Below is a small trained network, with its code and all its weights. Each question gives an input and a target symbol and asks what happens when units are switched off, that is, made to give their printed mean instead of their output.

import numpy as np


def w(rows, s, z=0):
    codes = np.array(rows[::2]) - 128.0
    scale = np.full(codes.shape[1], s)
    scale[-1] = z or s
    return codes * scale


def norm(h):
    return h / np.sqrt((h * h).mean(-1, keepdims=True) + 1e-5)


def f(y):
    return y / 2 * (1 + np.tanh(0.7978845608 * (y + 0.044715 * y**3)))


def softmax(a):
    e = np.exp(a - a.max(-1, keepdims=True))
    return e / e.sum(-1, keepdims=True)


def log_softmax(a):
    a = a - a.max(-1, keepdims=True)
    return a - np.log(np.exp(a).sum(-1, keepdims=True))


def net(x, mask):
    ids = ['αβγεζθλμξπτφψω'.index(c) for c in x.split()]
    T = len(ids)
    res = E[ids] + P[:T]
    u = 0
    for l in range(2):
        r = norm(res)
        for j in range(3):
            rows = slice(2 * j, 2 * j + 2)
            q, k, v = (r @ M[l][rows].T for M in (Q, K, V))
            z = softmax(np.where(np.tri(T) > 0, q @ k.T / 2**0.5, -1e9)) @ v
            o = O[l][rows]
            res = res + np.where(mask[u + j], z, o[:, -1]) @ o[:, :-1]
        u += 3
        y = f(norm(res) @ A[l][:, :-1].T + A[l][:, -1])
        res = res + np.where(mask[u : u + 4], y, B[l][:, -1]) @ B[l][:, :-1]
        u += 4
    return log_softmax(norm(res)[-1] @ U[:, :-1].T + U[:, -1])


Q, K, V, O, A, B = {}, {}, {}, {}, {}, {}
E = w([
[197,150,107,186,34,196,156],'α',
[152,68,57,121,2,152,77],'β',
[155,181,112,168,152,136,97],'γ',
[192,231,141,41,140,53,109],'ε',
[214,129,148,151,119,186,99],'ζ',
[197,123,47,233,119,102,26],'θ',
[123,136,16,190,58,128,128],'λ',
[133,181,38,179,119,88,106],'μ',
[183,105,115,153,129,215,179],'ξ',
[136,55,94,146,102,74,122],'π',
[3,199,150,109,238,107,124],'τ',
[170,116,42,206,128,128,152],'φ',
[139,105,211,134,198,62,137],'ψ',
[177,192,79,207,133,189,135],'ω',
],0.015)
P = w([
[92,123,98,221,52,177,3],'0',
[115,156,93,210,117,156,84],'1',
[135,154,95,194,128,150,116],'2',
[143,147,96,182,134,153,138],'3',
[155,145,89,165,147,161,147],'4',
[162,143,85,154,150,158,159],'5',
[167,142,80,144,154,158,165],'6',
[171,141,75,133,157,157,171],'7',
[173,140,67,125,154,159,177],'8',
[182,139,61,118,154,157,181],'9',
[187,141,59,111,157,156,185],'10',
[196,137,56,107,145,156,191],'11',
],0.0067)
Q[0] = w([
[43,206,101,229,254,169,153],'0.h1',
[206,139,213,177,103,96,182],'0.h1',
[104,67,152,175,99,223,72],'0.h2',
[165,96,204,80,84,85,193],'0.h2',
[241,68,97,71,144,84,221],'0.h3',
[171,116,205,222,127,98,130],'0.h3',
],0.0057)
K[0] = w([
[109,214,138,13,167,173,125],'0.h1',
[194,121,254,139,163,84,81],'0.h1',
[76,62,186,132,143,165,81],'0.h2',
[127,160,206,187,97,55,123],'0.h2',
[184,142,130,64,86,64,95],'0.h3',
[212,131,170,159,124,135,160],'0.h3',
],0.0079)
V[0] = w([
[138,61,110,78,60,86,68],'0.h1',
[75,155,124,82,157,227,169],'0.h1',
[64,142,118,146,139,196,9],'0.h2',
[110,30,162,153,141,155,140],'0.h2',
[151,2,151,223,134,145,154],'0.h3',
[214,197,121,55,101,95,114],'0.h3',
],0.0057)
O[0] = w([
[163,193,176,104,182,113,254,1],'0.h1',
[217,141,172,205,108,60,114,22],'0.h1',
[98,117,154,226,82,93,118,184],'0.h2',
[153,55,144,152,144,134,159,76],'0.h2',
[164,209,198,197,45,88,98,200],'0.h3',
[60,126,124,77,205,182,27,87],'0.h3',
],0.0055,0.0027)
A[0] = w([
[138,161,113,104,74,101,240,37],'0.n1',
[90,35,111,126,233,145,174,130],'0.n2',
[254,169,61,131,65,245,138,255],'0.n3',
[106,131,67,148,161,146,116,211],'0.n4',
],0.007,0.0019)
B[0] = w([
[205,161,58,105,174,137,100,129],'0.n1',
[177,112,135,138,56,129,189,176],'0.n2',
[137,77,116,145,135,66,82,254],'0.n3',
[254,71,118,195,129,96,218,185],'0.n4',
],0.0096,0.0065)
Q[1] = w([
[191,156,119,211,100,48,112],'1.h1',
[194,163,34,167,130,90,96],'1.h1',
[79,124,7,112,145,234,112],'1.h2',
[144,177,60,176,138,168,131],'1.h2',
[188,62,171,47,135,122,87],'1.h3',
[96,103,50,105,254,137,158],'1.h3',
],0.0078)
K[1] = w([
[142,220,102,12,160,89,2],'1.h1',
[143,175,47,28,138,227,110],'1.h1',
[85,26,80,153,56,246,187],'1.h2',
[135,108,57,238,134,143,180],'1.h2',
[141,144,165,98,107,133,109],'1.h3',
[136,224,70,83,206,186,113],'1.h3',
],0.0085)
V[1] = w([
[163,168,137,68,254,107,110],'1.h1',
[163,40,163,197,138,128,178],'1.h1',
[119,80,190,143,52,116,168],'1.h2',
[104,93,146,38,142,169,114],'1.h2',
[173,164,10,170,150,123,85],'1.h3',
[157,230,52,18,175,105,66],'1.h3',
],0.0069)
O[1] = w([
[91,165,110,74,136,143,151,97],'1.h1',
[208,66,2,128,110,69,81,188],'1.h1',
[20,147,64,210,165,163,102,158],'1.h2',
[144,139,81,205,91,127,131,2],'1.h2',
[139,141,104,112,123,181,90,191],'1.h3',
[176,64,62,169,130,31,88,47],'1.h3',
],0.0074,0.0073)
A[1] = w([
[192,38,150,142,38,155,255,88],'1.n1',
[106,69,115,185,119,86,25,182],'1.n2',
[117,222,145,150,178,28,103,87],'1.n3',
[67,100,189,90,188,101,249,3],'1.n4',
],0.0084,0.0026)
B[1] = w([
[69,159,184,155,112,123,106,195],'1.n1',
[87,17,74,221,83,102,96,254],'1.n2',
[125,112,145,157,45,147,104,184],'1.n3',
[250,91,13,76,137,111,122,228],'1.n4',
],0.011,0.0063)
U = w([
[111,149,160,90,120,217,117,222],'α',
[56,105,119,40,81,183,125,119],'β',
[192,176,175,130,94,184,79,61],'γ',
[92,188,148,54,124,76,37,199],'ε',
[120,84,192,91,206,159,78,93],'ζ',
[87,84,133,212,66,124,104,149],'θ',
[56,193,85,126,147,137,194,224],'λ',
[140,239,109,150,12,129,149,44],'μ',
[136,83,179,125,148,209,179,76],'ξ',
[111,102,125,96,25,156,252,2],'π',
[208,84,65,94,130,73,135,85],'τ',
[117,139,156,173,217,94,216,80],'φ',
[164,149,233,122,93,52,164,175],'ψ',
[156,203,170,178,190,159,114,187],'ω',
],0.012,0.0036)

Each question gives the input, a string of symbols that net reads in full, and the target symbol t.
The units are the heads (2 rows each of Q, K, V and O) and the neurons (one row each of A and B). Each row of codes is followed by its name. A weight is (code - 128) times the scale printed after its matrix; where a second scale follows, it is the last column's (O, A, B and U).
mask holds one flag per unit, layer by layer, with each layer's heads first. A switched-off unit (its flag False) gives its mean, the last column of its rows in O or B, instead of its output. The means were averaged over made-up inputs and are rounded, as every weight is.
A unit's drop is (log p(t) with every unit on - log p(t) with that unit switched off) / (log p(t) with every unit on - log p(t) with every unit switched off).
The circuit of an input: a set's keep is (log p(t) with only the set's units on - log p(t) with every unit switched off) / (log p(t) with every unit on - log p(t) with every unit switched off). Starting from the 12 units with the biggest drops (on a tie, the unit counted first), units are removed one at a time, each time the one whose removal leaves the highest keep (on an exact tie, the one counted first), for as long as the keep stays at least 0.8.
units of the circuit, in order: the units of the circuit, biggest drop first
k most important neurons: the k neurons with the biggest drops, biggest first
k most important neurons of layer l: the k neurons of layer l with the biggest drops, biggest first
which heads matter: for each layer, one digit per head in row order, 1 if its drop is at least 0.15 and else 0, layers parted by /
input ψ ξ β ψ τ π ψ λ π ε, target ε: units of the circuit, in order => 1.h1, 0.n2
input ψ τ ψ π τ ε ψ π β ψ ψ β, target β: 3 most important neurons => 1.n4, 0.n3, 1.n2
input τ τ β β μ ε, target ε: which heads matter => 001 / 101
input φ γ ψ π λ τ ψ π ζ τ, target τ: 3 most important neurons => 0.n3, 0.n4, 0.n2
input ψ ψ ψ, target τ: units of the circuit, in order => 1.n4, 1.h3
input λ μ ψ β ξ ε τ μ, target μ: units of the circuit, in order => 1.h1, 1.n3, 1.n2
input β φ ε ψ μ ψ φ ψ γ, target γ: which heads matter => 010 / 101
input φ τ ε ψ ψ ψ, target ψ: units of the circuit, in order => 0.n2, 1.h2, 1.n1, 1.n2
input ψ ω π ψ ψ τ, target θ: 2 most important neurons of layer 1 => 1.n3, 1.n4
input ε μ ω, target ω: 2 most important neurons => 1.n2, 0.n4
input τ μ π γ ψ, target θ: which heads matter => 101 / 110
input π ψ ψ τ ψ ψ ψ ε φ π, target π: units of the circuit, in order => 0.n2, 0.h1, 1.h1
input γ ε π τ φ τ ψ φ ψ, target ψ: units of the circuit, in order => 0.n2, 1.n1, 1.n2
input α θ λ μ ε μ, target μ: which heads matter => 010 / 111
input φ ψ ψ θ ψ ψ λ π ψ τ ζ, target θ: units of the circuit, in order => 0.n3, 1.n2, 1.n4
input λ μ τ ψ ψ ζ τ ψ π, target θ: units of the circuit, in order => 1.n4
input ε ζ ψ φ π ξ, target ξ: 4 most important neurons => 0.n2, 1.n2, 1.n1, 0.n3
input ψ π ε ε ψ μ λ φ τ γ, target θ: 4 most important neurons => 0.n3, 0.n2, 1.n4, 1.n3
input ζ ψ ψ, target τ: units of the circuit, in order => 1.h3, 1.n4, 0.n3
input τ π π θ ψ, target θ: 2 most important neurons => 0.n1, 0.n4
input ζ β ψ ψ φ ψ μ ε γ, target γ: which heads matter => 000 / 101
input π ε λ, target λ: units of the circuit, in order => 1.h1, 1.n2, 0.h1, 1.n3
input τ ω ψ ψ ζ τ ξ τ λ τ τ, target τ: which heads matter => 001 / 000
input ψ π ψ ψ φ ψ ζ γ, target θ: units of the circuit, in order => 1.n4
input μ ζ ψ μ τ ξ, target θ: units of the circuit, in order => 1.n1
input θ π φ π ψ ε φ τ ω, target ω: which heads matter => 000 / 100
